Below are the code and all the weights of a small trained network. Each question names an input and a class and asks about switching units off, where a switched-off unit gives its printed mean instead of its output.

import numpy as np


def w(rows, s, z=0):
    codes = np.array(rows[::2]) - 128.0
    scale = np.full(codes.shape[1], s)
    scale[-1] = z or s
    return codes * scale


def norm(h):
    return h / np.sqrt((h * h).mean(-1, keepdims=True) + 1e-5)


def f(y):
    return np.maximum(y, 0)


def log_softmax(a):
    a = a - a.max(-1, keepdims=True)
    return a - np.log(np.exp(a).sum(-1, keepdims=True))


def net(x, mask):
    res = np.array(x, float).reshape(1, 8) / 4 @ E
    u = 0
    for l in range(3):
        y = f(norm(res) @ A[l][:, :-1].T + A[l][:, -1])
        res = res + np.where(mask[u : u + 8], y, B[l][:, -1]) @ B[l][:, :-1]
        u += 8
    return log_softmax(norm(res)[-1] @ U[:, :-1].T + U[:, -1])


A, B = {}, {}
E = w([
[132,74,91,98,239,132,172,107,117,3,219],'x0',
[120,115,119,135,130,131,126,127,128,132,122],'x1',
[48,62,243,57,96,134,90,107,84,100,143],'x2',
[123,128,129,121,144,138,132,123,126,146,127],'x3',
[132,126,127,127,131,128,124,130,118,136,134],'x4',
[128,130,134,127,130,128,126,132,136,124,128],'x5',
[123,127,129,129,134,129,132,128,133,128,121],'x6',
[253,46,128,48,135,138,74,33,165,91,39],'x7',
],0.0027)
A[0] = w([
[24,99,251,42,112,95,95,107,69,91,109,177],'0.n1',
[56,141,130,149,128,78,191,140,122,130,161,4],'0.n2',
[149,100,93,113,144,125,128,169,133,89,103,149],'0.n3',
[203,95,146,117,62,154,106,40,165,191,31,97],'0.n4',
[112,117,100,140,177,171,170,137,117,42,238,56],'0.n5',
[9,239,144,196,74,95,129,200,92,183,108,219],'0.n6',
[117,153,119,164,153,160,167,150,117,185,148,40],'0.n7',
[18,155,114,195,175,104,184,219,104,96,254,108],'0.n8',
],0.0031,0.0016)
B[0] = w([
[87,55,175,70,31,182,131,186,80,141,195,216],'0.n1',
[189,62,124,14,179,163,135,130,120,92,101,159],'0.n2',
[143,87,202,141,144,158,225,138,132,201,110,157],'0.n3',
[29,197,124,163,195,75,98,229,68,133,127,214],'0.n4',
[88,157,139,129,140,44,113,177,90,109,28,186],'0.n5',
[205,3,157,162,149,166,184,26,228,114,189,253],'0.n6',
[104,119,52,129,80,117,95,77,149,92,92,154],'0.n7',
[99,219,152,115,95,119,66,123,90,179,18,232],'0.n8',
],0.0031,0.0052)
A[1] = w([
[166,151,72,196,115,174,135,81,189,137,171,42],'1.n1',
[223,179,64,122,177,122,174,97,174,81,96,125],'1.n2',
[183,139,128,107,104,116,29,204,115,183,88,1],'1.n3',
[195,107,86,199,171,132,180,43,169,143,151,165],'1.n4',
[125,171,102,157,206,77,103,185,147,91,78,137],'1.n5',
[124,254,92,212,173,88,135,179,146,182,60,125],'1.n6',
[166,59,153,115,106,89,77,111,142,150,104,132],'1.n7',
[86,38,151,78,101,152,99,138,133,67,234,16],'1.n8',
],0.0033,0.00094)
B[1] = w([
[48,156,77,3,87,48,59,132,106,135,175,174],'1.n1',
[114,77,209,215,129,152,115,141,88,143,183,214],'1.n2',
[94,160,143,147,150,113,161,143,103,60,113,173],'1.n3',
[93,115,121,108,98,61,67,166,204,152,109,208],'1.n4',
[168,118,87,171,183,166,167,117,121,180,150,208],'1.n5',
[193,165,87,63,107,146,161,38,130,76,110,252],'1.n6',
[100,156,101,148,138,157,187,145,124,122,125,183],'1.n7',
[183,161,65,137,160,177,168,82,126,79,103,205],'1.n8',
],0.0044,0.0043)
A[2] = w([
[111,109,178,53,125,164,86,159,88,64,119,62],'2.n1',
[93,110,157,68,120,139,57,120,40,67,90,130],'2.n2',
[127,172,125,194,135,90,102,132,178,173,51,187],'2.n3',
[172,118,33,96,167,117,115,96,112,105,126,246],'2.n4',
[2,168,173,115,135,106,75,242,58,88,72,58],'2.n5',
[101,126,190,124,38,221,160,91,84,151,166,181],'2.n6',
[156,54,136,172,199,75,121,137,132,131,193,61],'2.n7',
[182,233,94,162,158,108,133,114,74,117,73,11],'2.n8',
],0.0039,0.0013)
B[2] = w([
[105,184,73,176,182,79,132,92,126,135,73,215],'2.n1',
[147,192,71,115,104,116,175,101,189,166,102,231],'2.n2',
[64,175,91,58,157,137,114,85,31,81,139,210],'2.n3',
[124,82,207,136,124,192,143,214,104,124,135,253],'2.n4',
[89,218,37,97,20,4,73,41,220,204,168,208],'2.n5',
[186,107,154,189,185,102,69,196,138,137,152,253],'2.n6',
[46,142,184,154,10,118,43,161,152,200,160,187],'2.n7',
[157,66,162,84,186,165,223,139,102,14,83,227],'2.n8',
],0.0042,0.0038)
U = w([
[84,225,53,84,51,19,88,43,188,182,140,114],'0',
[187,131,111,78,199,194,255,101,44,12,78,250],'1',
[158,16,241,235,112,176,82,208,149,179,218,4],'2',
],0.0077,0.00031)

Each question gives the input, the list of numbers given to net, and the class t.
The units are the neurons (one row each of A and B). Each row of codes is followed by its name. A weight is (code - 128) times the scale printed after its matrix; where a second scale follows, it is the last column's (A, B and U).
mask holds one flag per neuron, layer by layer. A switched-off neuron (its flag False) gives its mean, the last column of its row in B, instead of its output. The means were averaged over made-up inputs and are rounded, as every weight is.
A unit's drop is (log p(t) with every unit on - log p(t) with that unit switched off) / (log p(t) with every unit on - log p(t) with every unit switched off).
The circuit of an input: a set's keep is (log p(t) with only the set's units on - log p(t) with every unit switched off) / (log p(t) with every unit on - log p(t) with every unit switched off). Starting from the 12 units with the biggest drops (on a tie, the unit counted first), units are removed one at a time, each time the one whose removal leaves the highest keep (on an exact tie, the one counted first), for as long as the keep stays at least 0.8.
units of the circuit, in order: the units of the circuit, biggest drop first
unit that matters most: the unit with the biggest drop
k most important neurons: the k neurons with the biggest drops, biggest first
k most important neurons of layer l: the k neurons of layer l with the biggest drops, biggest first
drop of u: that unit's drop, to one decimal
input [-7,-7,3,-2,-6,-6,-4,-3], class 2: units of the circuit, in order => (0.n6)
input [7,7,1,7,7,7,6,0], class 0: units of the circuit, in order => (0.n5, 0.n6, 2.n5)
input [1,-3,-6,-6,6,-3,-3,-6], class 1: 3 most important neurons of layer 0 => (0.n8, 0.n5, 0.n1)
input [-1,-5,5,8,-2,-5,8,7], class 0: units of the circuit, in order => (0.n6, 0.n4, 2.n5)
input [-8,-5,0,-4,-2,-2,-2,3], class 1: 3 most important neurons => (0.n1, 1.n6, 2.n8)
input [2,-6,-7,0,2,-1,5,3], class 2: 2 most important neurons => (1.n2, 0.n8)
input [0,4,8,7,3,-5,-2,1], class 0: 2 most important neurons of layer 1 => (1.n6, 1.n5)
input [-8,-8,0,-1,6,0,-4,6], class 1: 4 most important neurons of layer 1 => (1.n6, 1.n4, 1.n1, 1.n2)
input [2,3,0,8,5,-7,8,3], class 2: 2 most important neurons => (0.n8, 0.n1)
input [-6,1,0,-5,-8,1,2,1], class 1: 2 most important neurons => (0.n1, 0.n4)
input [1,6,8,-8,-7,-2,-4,-2], class 0: 3 most important neurons => (0.n6, 2.n2, 2.n5)
input [1,7,8,0,4,-2,5,-8], class 0: 2 most important neurons of layer 2 => (2.n5, 2.n4)
input [2,3,-5,-8,4,-5,-5,2], class 2: 2 most important neurons => (0.n8, 1.n2)
input [1,4,7,-1,6,-6,0,-2], class 0: units of the circuit, in order => (2.n5)
input [5,5,1,-7,0,-1,-7,-7], class 0: 3 most important neurons => (0.n8, 2.n5, 1.n8)
input [-8,2,0,-1,-4,1,-5,3], class 1: 2 most important neurons => (0.n1, 1.n6)
input [3,2,2,7,-1,3,7,-1], class 0: drop of 0.n2 => 0.0
input [-6,3,-1,4,-4,8,-8,6], class 1: drop of 0.n1 => 0.2
input [-3,-6,3,-3,-7,-8,-6,-5], class 2: drop of 0.n6 => 3.1
input [3,1,3,-8,-6,8,7,-4], class 0: drop of 0.n8 => 1.0
input [-7,2,-1,-3,-1,-8,-5,2], class 1: unit that matters most => 0.n4
